Below is a small trained network, with its code and all its weights. Each question gives an input and a target symbol and asks what happens when units are switched off, that is, made to give their printed mean instead of their output.

import numpy as np


def w(rows, s, z=0):
    codes = np.array(rows[::2]) - 128.0
    scale = np.full(codes.shape[1], s)
    scale[-1] = z or s
    return codes * scale


def f(y):
    return np.maximum(y, 0)


def softmax(a):
    e = np.exp(a - a.max(-1, keepdims=True))
    return e / e.sum(-1, keepdims=True)


def log_softmax(a):
    a = a - a.max(-1, keepdims=True)
    return a - np.log(np.exp(a).sum(-1, keepdims=True))


def net(x, mask):
    ids = ['βγδεζθλμξπσψω'.index(c) for c in x.split()]
    T = len(ids)
    res = E[ids] + P[:T]
    u = 0
    for l in range(2):
        r = res
        for j in range(3):
            rows = slice(3 * j, 3 * j + 3)
            q, k, v = (r @ M[l][rows].T for M in (Q, K, V))
            z = softmax(np.where(np.tri(T) > 0, q @ k.T / 3**0.5, -1e9)) @ v
            o = O[l][rows]
            res = res + np.where(mask[u + j], z, o[:, -1]) @ o[:, :-1]
        u += 3
        y = f(res @ A[l][:, :-1].T + A[l][:, -1])
        res = res + np.where(mask[u : u + 4], y, B[l][:, -1]) @ B[l][:, :-1]
        u += 4
    return log_softmax(res[-1] @ U[:, :-1].T + U[:, -1])


Q, K, V, O, A, B = {}, {}, {}, {}, {}, {}
E = w([
[118,78,85,189],'β',
[141,126,8,75],'γ',
[39,54,255,77],'δ',
[124,100,189,244],'ε',
[138,130,119,131],'ζ',
[80,210,82,92],'θ',
[237,27,63,86],'λ',
[213,97,159,123],'μ',
[29,194,23,137],'ξ',
[55,172,108,193],'π',
[204,182,143,39],'σ',
[104,167,147,164],'ψ',
[142,242,168,78],'ω',
],0.018)
P = w([
[254,174,101,227],'0',
[115,189,77,51],'1',
[104,192,94,66],'2',
[109,178,97,66],'3',
[106,178,84,65],'4',
[113,177,82,72],'5',
[104,176,83,88],'6',
[112,173,73,94],'7',
[92,184,55,95],'8',
],0.0031)
Q[0] = w([
[180,154,83,137],'L0H0',
[115,135,138,148],'L0H0',
[153,131,108,165],'L0H0',
[180,141,186,152],'L0H1',
[210,117,135,153],'L0H1',
[79,202,114,148],'L0H1',
[17,53,251,33],'L0H2',
[120,115,150,80],'L0H2',
[134,166,152,180],'L0H2',
],0.013)
K[0] = w([
[188,121,25,29],'L0H0',
[93,101,130,92],'L0H0',
[144,86,50,71],'L0H0',
[153,181,90,124],'L0H1',
[99,129,56,71],'L0H1',
[58,107,105,101],'L0H1',
[241,224,56,254],'L0H2',
[186,160,83,108],'L0H2',
[68,155,184,126],'L0H2',
],0.0092)
V[0] = w([
[196,64,132,102],'L0H0',
[134,213,190,106],'L0H0',
[179,160,116,126],'L0H0',
[140,112,78,93],'L0H1',
[101,78,146,72],'L0H1',
[116,103,164,104],'L0H1',
[6,158,204,115],'L0H2',
[170,90,227,91],'L0H2',
[86,1,122,120],'L0H2',
],0.008)
O[0] = w([
[142,101,151,163,172],'L0H0',
[163,69,75,25,56],'L0H0',
[84,85,208,93,160],'L0H0',
[154,158,159,151,140],'L0H1',
[152,70,103,200,91],'L0H1',
[124,75,91,170,99],'L0H1',
[221,187,238,230,218],'L0H2',
[142,255,144,136,217],'L0H2',
[213,136,158,40,248],'L0H2',
],0.0058,0.0017)
A[0] = w([
[98,133,215,111,254],'L0N0',
[68,128,92,178,72],'L0N1',
[147,203,15,196,109],'L0N2',
[172,40,153,255,21],'L0N3',
],0.0089,0.005)
B[0] = w([
[181,123,255,176,254],'L0N0',
[90,226,74,178,181],'L0N1',
[138,66,207,10,241],'L0N2',
[180,80,35,8,212],'L0N3',
],0.0055,0.0051)
Q[1] = w([
[96,170,1,185],'L1H0',
[209,158,120,10],'L1H0',
[139,48,93,169],'L1H0',
[157,155,96,116],'L1H1',
[182,168,138,115],'L1H1',
[170,146,119,144],'L1H1',
[103,97,158,168],'L1H2',
[89,130,125,89],'L1H2',
[114,164,131,129],'L1H2',
],0.02)
K[1] = w([
[137,201,7,136],'L1H0',
[98,61,171,5],'L1H0',
[204,87,48,169],'L1H0',
[77,84,147,83],'L1H1',
[93,107,185,96],'L1H1',
[100,108,160,108],'L1H1',
[102,82,167,184],'L1H2',
[94,100,123,97],'L1H2',
[87,180,113,125],'L1H2',
],0.014)
V[1] = w([
[82,140,56,12],'L1H0',
[107,2,122,239],'L1H0',
[16,235,116,231],'L1H0',
[111,145,87,62],'L1H1',
[32,55,109,129],'L1H1',
[166,162,83,113],'L1H1',
[84,79,161,16],'L1H2',
[85,85,141,224],'L1H2',
[103,123,172,143],'L1H2',
],0.009)
O[1] = w([
[128,50,109,36,138],'L1H0',
[146,103,77,244,171],'L1H0',
[10,122,160,119,1],'L1H0',
[148,140,162,73,121],'L1H1',
[96,71,126,80,184],'L1H1',
[159,163,120,109,72],'L1H1',
[170,182,120,187,176],'L1H2',
[139,162,83,93,53],'L1H2',
[176,111,104,111,127],'L1H2',
],0.011,0.006)
A[1] = w([
[68,48,120,96,234],'L1N0',
[1,117,13,135,2],'L1N1',
[129,134,134,229,72],'L1N2',
[197,44,165,190,116],'L1N3',
],0.0094,0.0099)
B[1] = w([
[94,110,115,199,221],'L1N0',
[209,191,60,83,168],'L1N1',
[103,88,121,8,194],'L1N2',
[104,181,82,138,251],'L1N3',
],0.014,0.017)
U = w([
[118,81,72,190,137],'β',
[157,6,111,77,120],'γ',
[150,207,86,77,45],'δ',
[114,105,92,79,124],'ε',
[167,29,218,179,251],'ζ',
[45,75,133,101,129],'θ',
[192,86,51,71,17],'λ',
[228,185,162,198,157],'μ',
[85,128,56,60,42],'ξ',
[72,236,118,189,80],'π',
[171,80,132,57,141],'σ',
[76,167,205,254,157],'ψ',
[113,182,190,131,158],'ω',
],0.009,0.018)

Each question gives the input, a string of symbols that net reads in full, and the target symbol t.
The units are the heads (3 rows each of Q, K, V and O) and the neurons (one row each of A and B). Each row of codes is followed by its name. A weight is (code - 128) times the scale printed after its matrix; where a second scale follows, it is the last column's (O, A, B and U).
mask holds one flag per unit, layer by layer, with each layer's heads first. A switched-off unit (its flag False) gives its mean, the last column of its rows in O or B, instead of its output. The means were averaged over made-up inputs and are rounded, as every weight is.
A unit's drop is (log p(t) with every unit on - log p(t) with that unit switched off) / (log p(t) with every unit on - log p(t) with every unit switched off).
The circuit of an input: a set's keep is (log p(t) with only the set's units on - log p(t) with every unit switched off) / (log p(t) with every unit on - log p(t) with every unit switched off). Starting from the 12 units with the biggest drops (on a tie, the unit counted first), units are removed one at a time, each time the one whose removal leaves the highest keep (on an exact tie, the one counted first), for as long as the keep stays at least 0.8.
circuit, biggest first: the units of the circuit, biggest drop first
unit that matters most: the unit with the biggest drop
k most important neurons: the k neurons with the biggest drops, biggest first
top k neurons in layer l: the k neurons of layer l with the biggest drops, biggest first
heads that matter: for each layer, one digit per head in row order, 1 if its drop is at least 0.15 and else 0, layers parted by /
input ω β β ω β σ, target σ: circuit, biggest first => (L1H0)
input λ μ ψ δ β, target γ: circuit, biggest first => (L0H2; L1H0; L1H1)
input μ β ξ β δ μ ε, target ζ: heads that matter => 101 / 111
input β δ μ σ ω, target μ: circuit, biggest first => (L1H0; L0N0)
input β μ ω π β ξ β δ ω, target μ: circuit, biggest first => (L0N0; L1H0)
input β β δ δ β δ, target δ: heads that matter => 001 / 111
input β μ θ ω γ ω, target ω: heads that matter => 000 / 100
input π ψ δ β β, target ξ: top 2 neurons in layer 0 => (L0N0; L0N3)
input π δ θ β μ π, target ξ: heads that matter => 011 / 110
input μ ξ λ ζ, target ζ: 2 most important neurons => (L0N3; L0N2)
input σ μ ξ, target ξ: circuit, biggest first => (L1N1; L1H0)
input σ β μ ω δ ω β δ, target μ: 2 most important neurons => (L0N3; L0N2)
input μ μ β β μ ζ μ ξ δ, target ζ: circuit, biggest first => (L0H2; L1N3; L1N2; L0N0)
input β μ β μ, target μ: heads that matter => 100 / 100
input ω δ β, target θ: most important neuron => (L1N2)
input δ β μ β γ μ, target δ: 2 most important neurons => (L1N2; L1N3)
input β ψ γ β β σ δ θ ξ, target μ: heads that matter => 101 / 100
input β β δ β μ γ, target μ: 2 most important neurons => (L1N2; L0N0)
input β μ δ β δ δ β, target μ: heads that matter => 101 / 100
input μ β δ β θ β ω, target ζ: unit that matters most => L0H2
